Below are the code and all the weights of a small trained network. Each question names an input and a class and asks about switching units off, where a switched-off unit gives its printed mean instead of its output.

import numpy as np


def w(rows, s, z=0):
    codes = np.array(rows[::2]) - 128.0
    scale = np.full(codes.shape[1], s)
    scale[-1] = z or s
    return codes * scale


def f(y):
    return y / 2 * (1 + np.tanh(0.7978845608 * (y + 0.044715 * y**3)))


def log_softmax(a):
    a = a - a.max(-1, keepdims=True)
    return a - np.log(np.exp(a).sum(-1, keepdims=True))


def net(x, mask):
    res = np.array(x, float).reshape(1, 8) / 4 @ E
    y = f(res @ A[0][:, :-1].T + A[0][:, -1])
    res = res + np.where(mask, y, B[0][:, -1]) @ B[0][:, :-1]
    return log_softmax(res[-1] @ U[:, :-1].T + U[:, -1])


A, B = {}, {}
E = w([
[80,106,81,142,141,172,129,115,166],'x0',
[86,131,109,213,153,145,127,137,148],'x1',
[139,119,136,158,112,139,176,130,167],'x2',
[184,187,183,144,229,151,135,174,162],'x3',
[70,75,132,143,146,148,168,131,218],'x4',
[131,141,253,200,80,149,103,58,120],'x5',
[72,142,129,101,164,188,20,65,91],'x6',
[175,182,76,127,139,210,123,103,117],'x7',
],0.005)
A[0] = w([
[49,110,15,144,151,133,130,146,130,159],'n1',
[119,94,124,29,109,69,117,135,93,199],'n2',
[92,129,28,95,88,224,76,56,131,118],'n3',
[80,117,75,178,160,83,160,215,152,124],'n4',
[61,115,23,129,127,142,134,128,139,188],'n5',
[98,116,58,116,109,150,123,115,145,165],'n6',
[136,130,131,130,118,126,136,126,135,147],'n7',
[189,183,126,118,133,136,85,114,66,157],'n8',
[120,102,138,69,121,91,113,145,111,202],'n9',
[76,125,218,176,95,126,101,90,117,254],'n10',
[116,115,122,91,119,103,115,156,122,202],'n11',
[199,186,133,127,130,133,64,112,42,183],'n12',
[164,162,166,124,204,168,108,154,153,254],'n13',
[178,125,156,149,96,102,234,143,150,172],'n14',
[73,119,244,184,75,128,75,79,123,205],'n15',
[126,117,117,90,117,113,119,128,112,222],'n16',
[183,120,134,157,59,94,237,167,163,166],'n17',
[111,117,102,116,131,107,136,156,128,184],'n18',
[180,175,130,123,121,137,68,134,71,190],'n19',
[114,97,120,50,109,74,104,153,112,161],'n20',
[138,127,135,130,154,136,123,132,132,201],'n21',
[144,154,175,143,255,194,146,152,194,134],'n22',
[114,121,194,156,95,133,97,95,136,233],'n23',
],0.0098,0.00093)
B[0] = w([
[111,59,29,169,130,100,124,116,124,230],'n1',
[92,180,165,78,62,78,99,118,124,197],'n2',
[95,116,96,127,58,253,77,119,107,223],'n3',
[160,100,108,151,175,41,175,141,138,222],'n4',
[103,64,38,156,102,121,109,127,117,218],'n5',
[105,99,73,140,99,144,115,122,114,175],'n6',
[129,126,135,127,127,136,131,139,130,132],'n7',
[188,152,133,151,161,125,71,137,85,199],'n8',
[109,167,140,100,98,97,129,118,129,163],'n9',
[70,98,208,171,170,153,143,107,116,218],'n10',
[117,142,131,117,101,96,126,122,131,153],'n11',
[202,149,146,161,169,115,59,146,61,226],'n12',
[137,148,109,90,205,152,97,124,151,202],'n13',
[190,127,138,125,88,182,206,145,150,226],'n14',
[44,91,242,202,178,151,147,104,116,248],'n15',
[114,154,137,125,100,115,102,127,129,151],'n16',
[209,129,172,128,66,163,224,165,147,255],'n17',
[123,131,115,138,114,90,140,119,135,157],'n18',
[186,143,142,151,150,114,72,128,86,196],'n19',
[95,162,145,89,72,78,114,116,127,182],'n20',
[133,144,124,125,146,131,128,118,138,140],'n21',
[93,172,106,38,228,155,136,120,201,233],'n22',
[88,110,176,167,161,133,136,129,122,188],'n23',
],0.023,0.0052)
U = w([
[81,207,171,23,28,49,104,103,129,153],'0',
[123,43,45,170,137,14,160,147,160,4],'1',
[66,60,38,138,51,229,57,73,106,79],'2',
[123,188,93,1,235,172,118,128,237,74],'3',
[21,69,250,212,186,169,140,56,123,254],'4',
[250,124,164,117,47,186,245,214,190,203],'5',
[247,191,151,154,164,133,30,148,41,126],'6',
],0.004,0.00037)

Each question gives the input, the list of numbers given to net, and the class t.
The units are the neurons (one row each of A and B). Each row of codes is followed by its name. A weight is (code - 128) times the scale printed after its matrix; where a second scale follows, it is the last column's (A, B and U).
mask holds one flag per neuron, in row order. A switched-off neuron (its flag False) gives its mean, the last column of its row in B, instead of its output. The means were averaged over made-up inputs and are rounded, as every weight is.
A unit's drop is (log p(t) with every unit on - log p(t) with that unit switched off) / (log p(t) with every unit on - log p(t) with every unit switched off).
The circuit of an input: a set's keep is (log p(t) with only the set's units on - log p(t) with every unit switched off) / (log p(t) with every unit on - log p(t) with every unit switched off). Starting from the 12 units with the biggest drops (on a tie, the unit counted first), units are removed one at a time, each time the one whose removal leaves the highest keep (on an exact tie, the one counted first), for as long as the keep stays at least 0.8.
units of the circuit, in order: the units of the circuit, biggest drop first
most important unit: the unit with the biggest drop
k most important neurons: the k neurons with the biggest drops, biggest first
drop of u: that unit's drop, to one decimal
input [-3,-8,4,-7,1,-3,7,-4], class 0: most important unit => n2
input [7,6,-7,2,-7,-4,1,-1], class 2: units of the circuit, in order => (n3 n1)
input [3,-3,-7,-8,-6,5,7,7], class 6: 3 most important neurons => (n12 n8 n19)
input [7,3,3,1,8,-1,1,-1], class 1: units of the circuit, in order => (n4 n1)
input [-3,-8,3,-2,5,-1,8,-1], class 0: units of the circuit, in order => (n2 n20)
input [3,-2,-8,-4,8,-2,-3,-2], class 1: units of the circuit, in order => (n4 n1)
input [-2,-4,-7,-7,-4,7,0,5], class 6: 3 most important neurons => (n12 n8 n19)
input [-4,-8,-8,-6,3,-1,2,6], class 0: 2 most important neurons => (n2 n20)
input [-2,-1,-1,4,7,6,0,7], class 3: 2 most important neurons => (n22 n13)
input [5,-8,-5,0,-3,2,-7,-4], class 5: 3 most important neurons => (n17 n14 n22)
input [6,-4,4,-3,-1,-8,-5,-7], class 1: 2 most important neurons => (n1 n4)
input [-7,7,-2,7,0,4,5,6], class 6: 2 most important neurons => (n12 n8)
input [-2,-6,0,7,-4,6,-5,-4], class 5: 2 most important neurons => (n14 n17)
input [-4,4,-4,3,-6,4,-5,-3], class 6: units of the circuit, in order => (n12)
input [-7,7,6,0,7,-3,6,7], class 2: 3 most important neurons => (n3 n5 n1)
input [1,-3,-1,-3,1,3,-4,-4], class 5: drop of n17 => 0.7
input [3,-3,0,-1,-5,-6,7,1], class 2: drop of n3 => 0.8
input [0,-7,7,5,3,-8,3,8], class 3: drop of n16 => 0.0
input [-6,8,0,-5,6,-7,0,5], class 1: 2 most important neurons => (n4 n1)
input [-1,2,5,8,-1,-5,5,4], class 3: units of the circuit, in order => (n22)
